Here is a tiny trained network, its code and every weight. The questions are about switching its units off for an input and a class, where a switched-off unit gives its printed mean instead of its output.

import numpy as np


def w(rows, s, z=0):
    codes = np.array(rows[::2]) - 128.0
    scale = np.full(codes.shape[1], s)
    scale[-1] = z or s
    return codes * scale


def f(y):
    return np.maximum(y, 0)


def log_softmax(a):
    a = a - a.max(-1, keepdims=True)
    return a - np.log(np.exp(a).sum(-1, keepdims=True))


def net(x, mask):
    res = np.array(x, float).reshape(1, 3) / 4 @ E
    y = f(res @ A[0][:, :-1].T + A[0][:, -1])
    res = res + np.where(mask, y, B[0][:, -1]) @ B[0][:, :-1]
    return log_softmax(res[-1] @ U[:, :-1].T + U[:, -1])


A, B = {}, {}
E = w([
[145,98,160,228,201],'x0',
[152,252,95,168,134],'x1',
[52,110,44,96,190],'x2',
],0.016)
A[0] = w([
[80,118,26,130,163,85],'n0',
[91,134,131,122,148,210],'n1',
[134,222,82,161,119,75],'n2',
[154,215,105,199,152,106],'n3',
[76,136,114,92,189,87],'n4',
[139,135,168,129,106,250],'n5',
[62,133,80,111,195,99],'n6',
[179,95,101,254,243,114],'n7',
[61,70,176,91,142,142],'n8',
[98,151,105,102,71,99],'n9',
[88,112,36,115,183,137],'n10',
[78,25,147,104,132,85],'n11',
[91,138,146,56,73,125],'n12',
[150,138,107,88,84,113],'n13',
[114,71,150,128,107,168],'n14',
[123,143,98,77,59,112],'n15',
[129,140,108,91,127,121],'n16',
[114,149,97,99,64,76],'n17',
[127,191,100,147,128,102],'n18',
[130,204,96,120,169,158],'n19',
[170,85,182,130,74,88],'n20',
[116,176,128,140,138,93],'n21',
[83,134,110,130,151,229],'n22',
[135,152,89,80,84,140],'n23',
[106,115,193,186,192,87],'n24',
[188,182,228,152,49,90],'n25',
],0.016,0.017)
B[0] = w([
[179,125,163,92,78,205],'n0',
[126,170,86,170,111,194],'n1',
[72,114,184,68,159,204],'n2',
[81,105,155,108,108,216],'n3',
[176,140,178,91,97,176],'n4',
[125,170,10,196,61,236],'n5',
[194,129,146,83,64,203],'n6',
[153,72,152,176,157,248],'n7',
[58,159,145,110,133,208],'n8',
[144,100,165,159,150,176],'n9',
[182,161,153,116,91,225],'n10',
[59,141,206,96,140,212],'n11',
[124,85,179,183,147,201],'n12',
[160,103,151,168,167,175],'n13',
[58,149,130,132,116,199],'n14',
[154,64,154,185,158,198],'n15',
[137,121,157,158,132,159],'n16',
[147,93,157,132,163,172],'n17',
[62,119,191,99,121,181],'n18',
[37,160,141,115,137,215],'n19',
[144,162,204,46,108,195],'n20',
[106,126,152,105,138,155],'n21',
[147,165,86,189,100,215],'n22',
[128,86,119,185,161,201],'n23',
[165,81,175,154,185,189],'n24',
[191,164,175,79,75,251],'n25',
],0.013,0.021)
U = w([
[231,158,170,73,52,130],'0',
[168,18,168,200,193,122],'1',
[7,133,172,71,137,105],'2',
[125,228,73,236,76,252],'3',
[207,151,126,66,136,106],'4',
[157,163,84,148,138,109],'5',
[145,115,118,98,135,102],'6',
[161,174,86,83,142,108],'7',
],0.014,0.015)

Each question gives the input, the list of numbers given to net, and the class t.
The units are the neurons (one row each of A and B). Each row of codes is followed by its name. A weight is (code - 128) times the scale printed after its matrix; where a second scale follows, it is the last column's (A, B and U).
mask holds one flag per neuron, in row order. A switched-off neuron (its flag False) gives its mean, the last column of its row in B, instead of its output. The means were averaged over made-up inputs and are rounded, as every weight is.
A unit's drop is (log p(t) with every unit on - log p(t) with that unit switched off) / (log p(t) with every unit on - log p(t) with every unit switched off).
unit that matters most: the unit with the biggest drop
top k neurons: the k neurons with the biggest drops, biggest first
drop of u: that unit's drop, to one decimal
input [1,6,7], class 0: unit that matters most -> n6
input [-1,8,8], class 0: top 4 neurons -> n6, n10, n0, n4
input [8,8,7], class 1: top 3 neurons -> n7, n25, n24
input [-6,-5,6], class 0: top 3 neurons -> n10, n6, n0
input [-7,1,-6], class 1: top 3 neurons -> n15, n12, n23
input [2,1,3], class 3: top 2 neurons -> n25, n20
input [6,-4,-6], class 0: top 2 neurons -> n20, n25
input [-6,-3,6], class 0: top 4 neurons -> n10, n6, n0, n7
input [7,-8,-8], class 0: top 3 neurons -> n20, n25, n19
input [6,7,3], class 2: top 2 neurons -> n19, n3
input [8,8,0], class 1: top 2 neurons -> n7, n24
input [-8,4,6], class 1: top 2 neurons -> n23, n15
input [7,7,-1], class 1: top 2 neurons -> n7, n24
input [-3,-3,1], class 3: unit that matters most -> n7
input [7,-7,-8], class 0: top 2 neurons -> n20, n25
input [-8,7,-6], class 1: drop of n15 -> 0.2
input [3,0,-1], class 3: drop of n12 -> 0.2
input [-1,-6,7], class 0: drop of n6 -> 0.5
